Rows, each with roughly how far along a hidden order it lies (0 to 20)
[  1  -6  -3  20   0   6  -9   6   1 -10 -25   4  -8 -18  -3   3  13 -45
  -2  11   4   8 -10  -4  -4 -14  -9  15 -18  10 -16  17  -4 -24   5   6
  -6  -4  -7   4  12   5   1   7  -9  -6   3  -1]  16
[ -2  12   1   6  -3  -7  -5  11   0  -4  -2 -10  -7 -30  -7  -4  15   7
   5  23  -8  -4  -2   2  -8  -8  -6   3 -15  10  -6   6   7  -3  -5   7
 -26  -3 -20  15 -12  -1   1   6 -29  -3  -5  -9]  19
[ -6  18   2   9   2  10 -24  -2 -14   5 -17   2 -20  -4 -11   9  -4 -22
  -6  -5  -8   1  -2 -14  -4   0  14  -2 -13   3 -13  -2  11 -33  13   7
 -35  11  -6  -8  21   5  -7  -9 -18  -7  12 -17]  20
[  3  -6   2 -20   5   3   8  -7   1   7  14   4   8  26   8   1 -17  27
  -2 -21   1  -4   9   1   7  14   5  -9  21 -10  11 -13   1  12   3  -7
  16  -1  20  -6  -2  -3  -6  -4  23   6   1   5]  0
[ -4  -1  -8  31  -6   2 -11  -1  -2  -6 -19   5  -2 -10  -6   5  14 -49
   1  11   9  10 -10  -4  -3  -9  -1  15 -16   2 -12  16  -7 -14   0   2
  -2   5 -12 -10  12   4   9  -1  -6  -4   2  -3]  19
[  1  12   3   4   1  -4  -7  18   3  -1  -5  -9  -4 -34   0  -1  21   5
   6  23 -12  -6   5   1  -5  -6  -3  14 -11   8  -7   8  12 -12  -2   4
 -18  -9 -14  11 -14  -4  -8   7 -33   0  -5 -14]  20
[  2 -18  -5  10   1   8   2 -11   2  -4 -13  12   5  21   3   3  -8 -35
  -5 -13  14  11  -8  -3   5  -4  -3   5   2  -4  -2   4 -13  -4   6  -3
  25   3  13 -13  19   5   7  -1  26  -1   7  12]  3
[  2 -10  -2   7   4  14  -6  -7   0   2 -13  11   2  19   7   8  -6 -35
  -4 -12   7   7   0  -7   6   5   5   9   5  -7  -5   4  -4 -16   9  -5
  22  -1  17 -18  19   2  -5  -4  17   1   9   1]  7
[  4   4  10 -30   5  -4  11   5  -1   2  14 -10  -6  -7  -1  -6 -11  53
  -2   0 -14 -11   5   6  -4   1  -8 -21   8   9   9 -15   9  11   2   6
 -23  -4   1  26 -12  -2  -9   5  -7   0  -4   2]  4
[  0  -6  -8  17   0   6  -6  -4   3   3  -7   9  12  15  10   8   8 -38
   2 -11  11   6   5  -4   8  11  12  25   6 -14  -3   9  -5 -11   1 -11
  35  -2   9 -28   7  -3  -4  -5  10   6   2  -4]  11
[  7 -12   1 -13   6   2  11   0   8   4  12   2  14  12  15  -1  -4  18
   1 -13   3  -3  12   5   8  12  -1   5  18  -8   9  -4  -1  11   1 -11
  30 -11  18  -5  -9  -5  -8   3  19   8  -4   7]  0
[ -5   7  -3  12 -10 -12   1   4   0  -7   2  -7  -4 -22 -12  -7  11   0
   5  24   1   1 -11   4  -8 -15  -7  -5 -16   9  -2   5  -4   6 -11   8
 -21   6 -25  13  -8   2  15   3 -16  -5  -6   1]  17
[ -8   5  -3   7 -11 -11   2  -5  -3  -7   2  -4  -5 -10 -15  -7  -1   2
   2  17   6   3 -15   4  -7 -16  -6 -17 -14   7   2   0  -8  17 -10   8
 -22  13 -22  12  -2   5  21  -1  -7  -8  -3   6]  13
[ -2  -3  -3  -8  -4  -4   9 -15   0   6  21   5  14  34   4  -1 -17  19
   0 -18   9   2   2   3   7  11   9 -12  20 -16  14 -12  -7  24  -7  -9
  23   9  11 -13  -4  -2   9  -9  29   5  -1  10]  1
[ -3  22   6 -20   2  -6  -2   4  -7  13  21 -10  -3  -2  -3  -1  -6  49
   2  -3 -14 -12  14   0   0  16  14 -12  11  -5   7 -17  17   7  -2  -1
 -25   3  -5   4 -13  -5 -10  -7 -14   4  -4 -15]  12
[ -1  10   5 -21   0 -10   7   4  -1   6  22 -10   3  -2  -1  -6  -5  48
   3   2 -10 -11   8   6   0   7   2 -14   9  -1  11 -13   9  21  -7   0
 -12   0  -6  12 -21  -5  -2   0  -6   3  -8  -2]  8

Next part:
[ -5  -4  -8 -13  10   7   0  -6  11  -1  -8   4   1   0 -36  -7  -8   9
  -1  -5  10  -4  -9   3   0   5  20  -9  -5 -10   4   0   0 -24  -5  -5
  15  -5   1   4  -8  -5   0 -20  -2  -2  15   4   8   0  -8  -4   7 -12
  12  23   1 -17   0  -1]  18
[ -5  -1 -18 -12  -4   7   6  10  15   1  -6  -5  -8   4  16 -12  -6  -4
 -12  -7   5  -8  -7   2  -7  11  20 -19  -7 -11  -4   0   3 -24  -6   4
  15   6   4   6  -4 -14   3 -30 -11  -7  14   3   3   1  -3   7  -3  -5
  16  17   7  -3  -1   7]  11
[ -5   0 -17 -13  -6   7   7  11  24   2  -3  -9  -7   2  34  -8  -6 -14
 -32   3   6  -8  -6   6 -10  17  12 -14 -15 -19  -5   0   8 -33  -7   4
  19   5  -4   4  -3 -15   4 -24 -15  -9  12   3   2  -2  -3  10  -1  -2
  13   8   3   2  -7   7]  10
[ -4  -5  -3 -26  18   4   4  -1  14  -3  -7   3   5   0 -13  -2 -10   9
 -20  12   8  -9  -8  16  -3   9  29 -13  -9 -18   8  -1   4 -28 -18  -2
  12  -3   1  -2 -10  -5  -1 -12  -3  -3  14   4   9  -3  -7  -9  36 -11
  13  15   1  -2  -4   0]  8
[ -4  -2 -11  -8  12   5   8  -2  23  -1  -5  -8  -1   2 -35  -5 -10  10
   2 -10  13  -8  -4  10   3   6  23 -15  -4 -23  10  -2   9 -24  -9  -7
  16  -3   5   8  -8  -3  -1 -22  -6  -2  15   5   7  -1  -8  15  10  -2
  19  17   8 -18  -2  -5]  10
[ -4   4 -16 -11  -8  13  -4   3  -1   2  -8  -5 -13   7  14 -10 -10 -13
  -1  -1   1  -4  -9  -3  -9  16  10  -8 -11 -19  -6   1   3 -34  -1   8
  11   9   4   8  -4 -12   0 -35 -12 -10  13   3   1   3  -3  21  -5 -15
   6  11  -7   1  -1  10]  20
[ -3  -4  -9 -11  14   0  17   9  23   0  -5  -5   2  -2  13  -1  -4  10
 -22  -5  14  -9  -2   7   1  -1  22 -24  -4 -18  11  -1   7 -12  -9  -2
  17  -2   3   3  -8  -5   2 -19  -4  -3  13   3   9  -3  -5 -18  14   6
  18  10   1  -5  -2  -6]  5
[ -5  -2  -9  -8   7   3  19  -1  22  -2  -7  -4  -3   7  26  -7  -9   8
   0   6  11  -8  -4   7  -1   7  23 -19 -17 -19  13  -1   3 -12  -9  -3
  16   1   3   6  -5  -8   0 -12  -8  -6  16   4   6   0  -7 -32   1   0
  16  22   1 -11  -1  -8]  0
[ -5  -2 -14 -13   3  10  -2   3  11   3  -8   0  -6   0   3  -9  -8  -2
 -24  -6   7 -16  -6  -1  -5   7  23 -14  -9 -13  -1   0   0 -32  -7   1
  15   3  -2   4  -2 -13   2 -32  -7  -4   9   3   4   0  -5  -1   1  -6
  11  17  -5  -2  -1  12]  17
[ -6  -6   0 -19   8   0   9 -10  15  -5 -10   9   5  10 -39  -2  -8   8
   4  14  10  -9 -11  19   1  -1  28 -13 -11 -22  10  -1  -2 -33 -15  -3
  12  -8   0   0 -13  -6  -1  -3   7   3  12   6   7  -3 -11  -5  34 -11
  29  18  25 -12  -5  -6]  1
[ -5  -1 -17  -9   6  11   1   1  21  -1  -8  -4  -5   5 -13 -10 -10   5
   5  -7   8  -7  -6   4  -3  13  22 -15  -9 -14   4   0   6 -27  -8  -2
  16   2   3   8  -5  -6  -3 -26  -7  -7  22   4   6   1  -7   9   0 -10
  26  21 -12 -11  -1   1]  16
[ -4  -4 -12 -16   1   3  15   9  20   2  -7  -4  -7   0  18  -5  -6  -9
 -23  -4  10  -3  -7  11  -4   1  18 -17  -1 -22  -6  -1   0 -31  -6   6
  17   2   0   2  -6 -14   6 -29  -7   1   8   3   6  -3  -4   2   2  -3
  22  17  22  -3  -2   4]  6
[ -4  -1 -19 -17  -8   5  17   2  26   0  -7  -4  -5   4  14 -10  -6   5
  -5  -8   9  -9  -7   3  -3   7  23 -16 -15 -13   3   0   7 -16  -3   1
  12   1   4   4  -5 -11   1 -24  -8  -6  24   4   4   0  -5   9 -12  -1
  14  17  18  -5  -2  -4]  5
[ -9  -3  14 -16   9   8   0  -7  10   0  -9  -1   0   0 -28  -6 -10   8
   4  -9   9  -7  -6  -3  -1   2  22 -14   2 -15   7   0  -1 -25  -5  -6
  13  -2   2   6  -8  -8  -1 -20   0  -2  -1   4   7   2  -9  -1   2  -6
  15  20   0 -19   3   0]  19
[ -4  -1 -14  -8   5   6   9   4  27  -1  -1 -11  -5   3  -3  -8  -7   1
 -10 -10  12  -8  -4   6  -1   6  19 -18  -1 -20   4  -1  10 -24  -4  -2
  17   1   5   7  -6  -3   0 -27 -13  -5  19   4   6   0  -6   9   4   0
  18  16   2 -13  -2  -3]  10
[ -3  -2 -12  -5   6   4  11   6  22   1  -4  -7  -2  -5  -3  -4  -8   0
  -8 -15  10  -7  -5   3   0   2  19 -19   2 -20   3  -1  10 -12  -4  -1
  15   0   7   3  -9  -7   1 -28 -15  -7  14   1   6  -1  -4   7   6  -1
  16  16   2  -6   1  -1]  14
